Here is a tiny trained network, its code and every weight. The questions are about switching its units off for an input and a class, where a switched-off unit gives its printed mean instead of its output.

import numpy as np


def w(rows, s, z=0):
    codes = np.array(rows[::2]) - 128.0
    scale = np.full(codes.shape[1], s)
    scale[-1] = z or s
    return codes * scale


def norm(h):
    return h / np.sqrt((h * h).mean(-1, keepdims=True) + 1e-5)


def f(y):
    return np.maximum(y, 0)


def log_softmax(a):
    a = a - a.max(-1, keepdims=True)
    return a - np.log(np.exp(a).sum(-1, keepdims=True))


def net(x, mask):
    res = np.array(x, float).reshape(1, 5) / 4 @ E
    u = 0
    for l in range(2):
        y = f(norm(res) @ A[l][:, :-1].T + A[l][:, -1])
        res = res + np.where(mask[u : u + 4], y, B[l][:, -1]) @ B[l][:, :-1]
        u += 4
    return log_softmax(norm(res)[-1] @ U[:, :-1].T + U[:, -1])


A, B = {}, {}
E = w([
[120,162,100,140,164,88,128,92,140,168,159],'x0',
[119,125,146,91,73,82,183,136,165,139,120],'x1',
[112,132,96,144,147,106,158,94,108,48,101],'x2',
[56,107,244,134,129,116,140,90,98,165,86],'x3',
[208,1,109,129,113,132,160,48,104,160,132],'x4',
],0.0082)
A[0] = w([
[129,82,190,130,47,241,142,229,119,1,69,4],'L0N1',
[98,248,101,170,156,63,141,48,143,181,178,89],'L0N2',
[130,132,174,37,98,56,232,140,188,109,128,8],'L0N3',
[67,94,66,163,172,90,227,177,113,44,34,5],'L0N4',
],0.0066,0.0029)
B[0] = w([
[119,98,131,152,255,61,176,132,190,177,191,236],'L0N1',
[137,36,166,113,187,87,162,159,148,104,144,252],'L0N2',
[208,199,118,55,239,211,116,160,68,95,97,209],'L0N3',
[109,131,111,132,40,54,9,72,37,124,190,199],'L0N4',
],0.0091,0.0045)
A[1] = w([
[31,210,134,136,133,98,80,206,221,73,83,23],'L1N1',
[71,111,142,164,197,222,67,97,100,132,103,132],'L1N2',
[148,125,160,92,81,191,69,246,188,254,136,69],'L1N3',
[178,146,20,150,73,141,106,169,212,84,169,1],'L1N4',
],0.0075,0.00094)
B[1] = w([
[218,27,96,160,57,196,134,81,147,174,101,249],'L1N1',
[129,196,107,75,124,169,142,173,159,105,70,217],'L1N2',
[97,143,91,143,119,61,82,78,80,31,139,254],'L1N3',
[50,173,245,122,127,134,149,126,147,176,51,231],'L1N4',
],0.011,0.0054)
U = w([
[229,5,104,143,53,170,153,39,154,171,100,199],'0',
[117,33,147,149,255,20,154,156,186,158,192,181],'1',
[82,144,112,148,81,18,24,67,40,56,149,159],'2',
[40,172,195,89,121,122,182,100,140,182,16,195],'3',
[197,195,86,41,216,200,117,153,103,75,83,140],'4',
[107,152,131,125,150,142,126,165,98,137,235,65],'5',
[78,162,57,150,66,124,182,239,41,177,204,3],'6',
[45,118,58,127,54,163,223,221,63,143,216,16],'7',
],0.0086,0.0043)

Each question gives the input, the list of numbers given to net, and the class t.
The units are the neurons (one row each of A and B). Each row of codes is followed by its name. A weight is (code - 128) times the scale printed after its matrix; where a second scale follows, it is the last column's (A, B and U).
mask holds one flag per neuron, layer by layer. A switched-off neuron (its flag False) gives its mean, the last column of its row in B, instead of its output. The means were averaged over made-up inputs and are rounded, as every weight is.
A unit's drop is (log p(t) with every unit on - log p(t) with that unit switched off) / (log p(t) with every unit on - log p(t) with every unit switched off).
The circuit of an input: a set's keep is (log p(t) with only the set's units on - log p(t) with every unit switched off) / (log p(t) with every unit on - log p(t) with every unit switched off). Starting from all 8 units, units are removed one at a time, each time the one whose removal leaves the highest keep (on an exact tie, the one counted first), for as long as the keep stays at least 0.8.
circuit, biggest first: the units of the circuit, biggest drop first
unit that matters most: the unit with the biggest drop
k most important neurons: the k neurons with the biggest drops, biggest first
top k neurons in layer l: the k neurons of layer l with the biggest drops, biggest first
input [5,-7,0,2,6], class 4: circuit, biggest first	[L1N2, L1N1]
input [-2,6,7,0,-5], class 2: unit that matters most	L0N4
input [7,0,4,-8,-1], class 3: top 2 neurons in layer 0	[L0N1, L0N3]
input [8,-3,-4,-7,4], class 1: top 3 neurons in layer 1	[L1N1, L1N2, L1N4]
input [4,4,-6,4,-6], class 0: top 2 neurons in layer 0	[L0N1, L0N4]
input [-3,8,-2,-1,4], class 4: 2 most important neurons	[L0N3, L1N1]
input [-2,8,3,5,-6], class 4: 2 most important neurons	[L0N3, L1N4]
input [1,-2,2,8,5], class 3: 2 most important neurons	[L1N1, L1N2]
input [-1,-8,-2,5,-4], class 4: top 2 neurons in layer 1	[L1N2, L1N4]
input [3,-1,-6,2,4], class 2: circuit, biggest first	[L1N3, L1N1, L0N1]
input [5,-7,-5,-8,-8], class 0: circuit, biggest first	[L1N1, L0N3]
input [-6,-3,3,-6,3], class 1: 3 most important neurons	[L0N1, L1N1, L1N2]
input [3,7,-4,-8,5], class 3: 2 most important neurons	[L1N4, L1N1]
input [0,-8,-6,5,-1], class 4: unit that matters most	L1N2
input [-2,-5,-1,-5,-6], class 0: 2 most important neurons	[L1N1, L0N3]
input [-5,1,1,-6,-1], class 3: top 2 neurons in layer 1	[L1N4, L1N3]
input [-6,7,-8,-6,7], class 2: circuit, biggest first	[L1N3, L1N1]
input [-4,1,-5,-6,-4], class 3: 2 most important neurons	[L1N4, L0N2]
input [1,2,5,-7,-1], class 3: 2 most important neurons	[L1N4, L1N3]
input [-6,-1,3,1,-2], class 1: circuit, biggest first	[L0N1]
